Below is a small trained network, with its code and all its weights. Each question gives an input and a class and asks what happens when units are switched off, that is, made to give their printed mean instead of their output.

import numpy as np


def w(rows, s, z=0):
    codes = np.array(rows[::2]) - 128.0
    scale = np.full(codes.shape[1], s)
    scale[-1] = z or s
    return codes * scale


def f(y):
    return np.maximum(y, 0)


def log_softmax(a):
    a = a - a.max(-1, keepdims=True)
    return a - np.log(np.exp(a).sum(-1, keepdims=True))


def net(x, mask):
    res = np.array(x, float).reshape(1, 5) / 4 @ E
    y = f(res @ A[0][:, :-1].T + A[0][:, -1])
    res = res + np.where(mask, y, B[0][:, -1]) @ B[0][:, :-1]
    return log_softmax(res[-1] @ U[:, :-1].T + U[:, -1])


A, B = {}, {}
E = w([
[166,99,133,117,130,130,125,123],'x0',
[151,191,216,54,185,130,197,208],'x1',
[177,168,188,189,146,9,93,100],'x2',
[32,52,163,114,222,120,12,161],'x3',
[142,117,129,125,132,129,128,123],'x4',
],0.013)
A[0] = w([
[126,145,87,155,66,109,144,67,201],'neuron 1',
[99,102,71,68,102,171,114,145,211],'neuron 2',
[106,102,106,98,101,246,139,159,233],'neuron 3',
[100,66,124,174,147,95,70,113,147],'neuron 4',
[166,145,168,149,132,59,131,144,143],'neuron 5',
[107,141,184,68,183,121,127,195,120],'neuron 6',
[102,128,148,190,161,55,86,109,164],'neuron 7',
[150,151,158,164,114,46,126,121,151],'neuron 8',
[160,175,183,89,131,138,197,177,129],'neuron 9',
[75,80,132,125,121,173,106,144,157],'neuron 10',
[128,132,103,73,114,173,178,149,165],'neuron 11',
[177,177,103,139,63,134,200,98,254],'neuron 12',
],0.013,0.0086)
B[0] = w([
[197,123,97,130,26,177,137,105,216],'neuron 1',
[112,64,87,144,169,205,98,138,209],'neuron 2',
[100,82,97,132,167,181,179,180,234],'neuron 3',
[81,74,172,138,94,104,86,160,215],'neuron 4',
[159,163,184,139,106,94,136,116,191],'neuron 5',
[191,133,222,109,204,158,214,78,205],'neuron 6',
[154,76,143,132,115,79,86,125,217],'neuron 7',
[190,164,161,170,76,116,92,93,200],'neuron 8',
[77,186,165,89,118,52,184,180,204],'neuron 9',
[99,95,135,130,159,158,98,147,193],'neuron 10',
[52,102,125,100,93,151,203,198,192],'neuron 11',
[141,162,81,142,3,130,196,123,251],'neuron 12',
],0.011,0.022)
U = w([
[138,95,4,124,91,214,147,123,157],'0',
[71,69,79,159,184,196,42,147,164],'1',
[78,138,102,90,113,126,189,240,135],'2',
[117,113,151,68,254,196,159,131,73],'3',
[177,141,83,171,76,124,106,27,169],'4',
[98,71,143,111,97,21,60,178,185],'5',
[146,228,139,101,105,35,134,128,5],'6',
[162,136,206,110,221,75,107,71,106],'7',
],0.0088,0.0024)

Each question gives the input, the list of numbers given to net, and the class t.
The units are the neurons (one row each of A and B). Each row of codes is followed by its name. A weight is (code - 128) times the scale printed after its matrix; where a second scale follows, it is the last column's (A, B and U).
mask holds one flag per neuron, in row order. A switched-off neuron (its flag False) gives its mean, the last column of its row in B, instead of its output. The means were averaged over made-up inputs and are rounded, as every weight is.
A unit's drop is (log p(t) with every unit on - log p(t) with that unit switched off) / (log p(t) with every unit on - log p(t) with every unit switched off).
The circuit of an input: a set's keep is (log p(t) with only the set's units on - log p(t) with every unit switched off) / (log p(t) with every unit on - log p(t) with every unit switched off). Starting from all 12 units, units are removed one at a time, each time the one whose removal leaves the highest keep (on an exact tie, the one counted first), for as long as the keep stays at least 0.8.
circuit, biggest first: the units of the circuit, biggest drop first
most important unit: the unit with the biggest drop
k most important neurons: the k neurons with the biggest drops, biggest first
drop when u is switched off: that unit's drop, to one decimal
input [5,2,-4,7,-6], class 3: circuit, biggest first -> (neuron 6)
input [-7,1,1,-7,-2], class 6: 2 most important neurons -> (neuron 9; neuron 3)
input [-7,3,1,-5,-3], class 6: 2 most important neurons -> (neuron 3; neuron 2)
input [-3,2,0,6,5], class 3: 2 most important neurons -> (neuron 6; neuron 8)
input [-1,5,1,0,8], class 6: circuit, biggest first -> (neuron 3; neuron 2)
input [-2,-1,1,-6,-8], class 4: 3 most important neurons -> (neuron 3; neuron 2; neuron 1)
input [8,-6,0,4,8], class 1: 2 most important neurons -> (neuron 9; neuron 12)
input [0,0,-8,7,-8], class 1: 3 most important neurons -> (neuron 2; neuron 10; neuron 9)
input [3,1,7,7,-7], class 7: 3 most important neurons -> (neuron 6; neuron 12; neuron 11)
input [-4,6,-8,1,8], class 3: 3 most important neurons -> (neuron 6; neuron 12; neuron 2)
input [6,-2,1,-7,5], class 4: 2 most important neurons -> (neuron 3; neuron 2)
input [2,5,-7,2,-3], class 3: drop when neuron 12 is switched off -> 0.1
input [-8,-2,-6,1,-3], class 1: drop when neuron 12 is switched off -> 0.5
input [5,-7,-4,2,6], class 1: drop when neuron 12 is switched off -> 0.1
input [3,7,1,5,-4], class 7: most important unit -> neuron 3
